Below is a small trained network, with its code and all its weights. Each question gives an input and a class and asks what happens when units are switched off, that is, made to give their printed mean instead of their output.

import numpy as np


def w(rows, s, z=0):
    codes = np.array(rows[::2]) - 128.0
    scale = np.full(codes.shape[1], s)
    scale[-1] = z or s
    return codes * scale


def norm(h):
    return h / np.sqrt((h * h).mean(-1, keepdims=True) + 1e-5)


def f(y):
    return y / 2 * (1 + np.tanh(0.7978845608 * (y + 0.044715 * y**3)))


def log_softmax(a):
    a = a - a.max(-1, keepdims=True)
    return a - np.log(np.exp(a).sum(-1, keepdims=True))


def net(x, mask):
    res = np.array(x, float).reshape(1, 5) / 4 @ E
    u = 0
    for l in range(3):
        y = f(norm(res) @ A[l][:, :-1].T + A[l][:, -1])
        res = res + np.where(mask[u : u + 11], y, B[l][:, -1]) @ B[l][:, :-1]
        u += 11
    return log_softmax(norm(res)[-1] @ U[:, :-1].T + U[:, -1])


A, B = {}, {}
E = w([
[86,200,36],'x0',
[2,102,114],'x1',
[124,134,134],'x2',
[137,83,86],'x3',
[133,111,112],'x4',
],0.0057)
A[0] = w([
[85,118,135,228],'L0N0',
[114,153,144,4],'L0N1',
[97,135,209,90],'L0N2',
[129,144,59,197],'L0N3',
[227,202,152,24],'L0N4',
[146,194,135,95],'L0N5',
[60,192,95,167],'L0N6',
[164,180,193,134],'L0N7',
[129,143,107,94],'L0N8',
[147,67,117,30],'L0N9',
[183,10,132,246],'L0N10',
],0.011,0.0021)
B[0] = w([
[140,52,128,172],'L0N0',
[41,133,140,111],'L0N1',
[90,83,191,161],'L0N2',
[188,186,254,188],'L0N3',
[174,64,107,223],'L0N4',
[74,158,160,152],'L0N5',
[168,122,169,217],'L0N6',
[164,82,121,184],'L0N7',
[98,125,156,128],'L0N8',
[85,231,178,136],'L0N9',
[130,120,227,254],'L0N10',
],0.0064,0.005)
A[1] = w([
[124,219,39,115],'L1N0',
[129,90,36,64],'L1N1',
[181,40,247,252],'L1N2',
[153,255,70,120],'L1N3',
[215,131,166,175],'L1N4',
[15,109,146,119],'L1N5',
[53,244,223,69],'L1N6',
[121,173,220,106],'L1N7',
[62,110,176,112],'L1N8',
[69,111,4,131],'L1N9',
[116,170,186,99],'L1N10',
],0.01,0.0028)
B[1] = w([
[139,101,164,135],'L1N0',
[127,119,203,121],'L1N1',
[99,205,114,248],'L1N2',
[165,210,254,147],'L1N3',
[61,120,79,181],'L1N4',
[156,75,76,153],'L1N5',
[113,107,134,151],'L1N6',
[89,166,122,158],'L1N7',
[171,147,79,150],'L1N8',
[122,91,174,129],'L1N9',
[172,143,96,141],'L1N10',
],0.0079,0.014)
A[2] = w([
[90,186,66,135],'L2N0',
[215,156,91,3],'L2N1',
[116,142,120,74],'L2N2',
[71,118,127,111],'L2N3',
[201,176,117,27],'L2N4',
[129,101,127,140],'L2N5',
[100,203,97,91],'L2N6',
[246,221,97,164],'L2N7',
[115,190,63,173],'L2N8',
[129,75,40,67],'L2N9',
[75,136,225,130],'L2N10',
],0.012,0.0028)
B[2] = w([
[57,86,159,212],'L2N0',
[148,122,70,142],'L2N1',
[109,163,121,131],'L2N2',
[151,115,82,147],'L2N3',
[129,105,107,160],'L2N4',
[173,49,148,120],'L2N5',
[2,85,194,216],'L2N6',
[122,39,106,254],'L2N7',
[100,121,186,219],'L2N8',
[142,96,148,152],'L2N9',
[208,135,133,204],'L2N10',
],0.009,0.0075)
U = w([
[94,87,140,212],'0',
[124,33,7,153],'1',
[191,177,166,100],'2',
[79,116,105,174],'3',
[86,105,117,155],'4',
[86,164,32,3],'5',
],0.014,0.0062)

Each question gives the input, the list of numbers given to net, and the class t.
The units are the neurons (one row each of A and B). Each row of codes is followed by its name. A weight is (code - 128) times the scale printed after its matrix; where a second scale follows, it is the last column's (A, B and U).
mask holds one flag per neuron, layer by layer. A switched-off neuron (its flag False) gives its mean, the last column of its row in B, instead of its output. The means were averaged over made-up inputs and are rounded, as every weight is.
A unit's drop is (log p(t) with every unit on - log p(t) with that unit switched off) / (log p(t) with every unit on - log p(t) with every unit switched off).
The circuit of an input: a set's keep is (log p(t) with only the set's units on - log p(t) with every unit switched off) / (log p(t) with every unit on - log p(t) with every unit switched off). Starting from the 12 units with the biggest drops (on a tie, the unit counted first), units are removed one at a time, each time the one whose removal leaves the highest keep (on an exact tie, the one counted first), for as long as the keep stays at least 0.8.
circuit, biggest first: the units of the circuit, biggest drop first
most important unit: the unit with the biggest drop
top k neurons: the k neurons with the biggest drops, biggest first
k most important neurons of layer l: the k neurons of layer l with the biggest drops, biggest first
drop when u is switched off: that unit's drop, to one decimal
input [8,-2,1,4,-3], class 2: 2 most important neurons of layer 1 => (L1N3 L1N2)
input [2,7,5,-3,2], class 1: circuit, biggest first => (L0N10 L1N2 L1N5 L2N6)
input [7,-7,-6,0,2], class 1: circuit, biggest first => (L1N2)
input [-7,-2,-4,-6,2], class 2: circuit, biggest first => (L2N0 L2N6)
input [-8,0,-1,0,1], class 2: 2 most important neurons of layer 0 => (L0N10 L0N2)
input [-7,5,-3,-4,1], class 2: circuit, biggest first => (L2N10 L2N7 L2N6)
input [-8,3,-4,2,-8], class 2: top 2 neurons => (L0N10 L2N10)
input [-8,-3,-4,5,4], class 2: circuit, biggest first => (L0N10 L2N0 L2N6 L2N7)
input [1,5,1,3,-2], class 1: top 2 neurons => (L1N5 L0N10)
input [-5,6,3,-5,2], class 1: 3 most important neurons of layer 1 => (L1N5 L1N4 L1N7)
input [6,8,1,3,8], class 1: top 2 neurons => (L2N6 L2N8)
input [7,5,-7,-6,-3], class 2: top 2 neurons => (L1N3 L0N10)
input [-4,-7,6,-1,-1], class 1: top 2 neurons => (L0N4 L0N7)
input [-1,-8,-8,-3,8], class 1: top neuron => (L0N4)
input [-2,-8,-3,-7,5], class 1: 2 most important neurons of layer 0 => (L0N4 L0N7)
input [-2,8,-5,6,6], class 1: top 3 neurons => (L2N6 L2N8 L2N0)
input [-7,-7,6,-2,-5], class 1: 3 most important neurons of layer 0 => (L0N4 L0N7 L0N3)
input [6,1,0,5,-4], class 2: top 4 neurons => (L1N3 L0N10 L0N4 L1N2)
input [7,8,1,-1,-7], class 1: top 2 neurons => (L1N2 L1N5)
input [-3,-6,-1,0,-1], class 1: most important unit => L0N4
input [-7,3,-2,-3,7], class 2: top 3 neurons => (L0N10 L2N10 L0N2)
input [-8,1,7,-2,8], class 2: drop when L0N10 is switched off => 0.7
input [8,-5,8,5,4], class 2: drop when L0N10 is switched off => 0.1
input [8,-3,2,3,-8], class 2: drop when L1N4 is switched off => 0.0
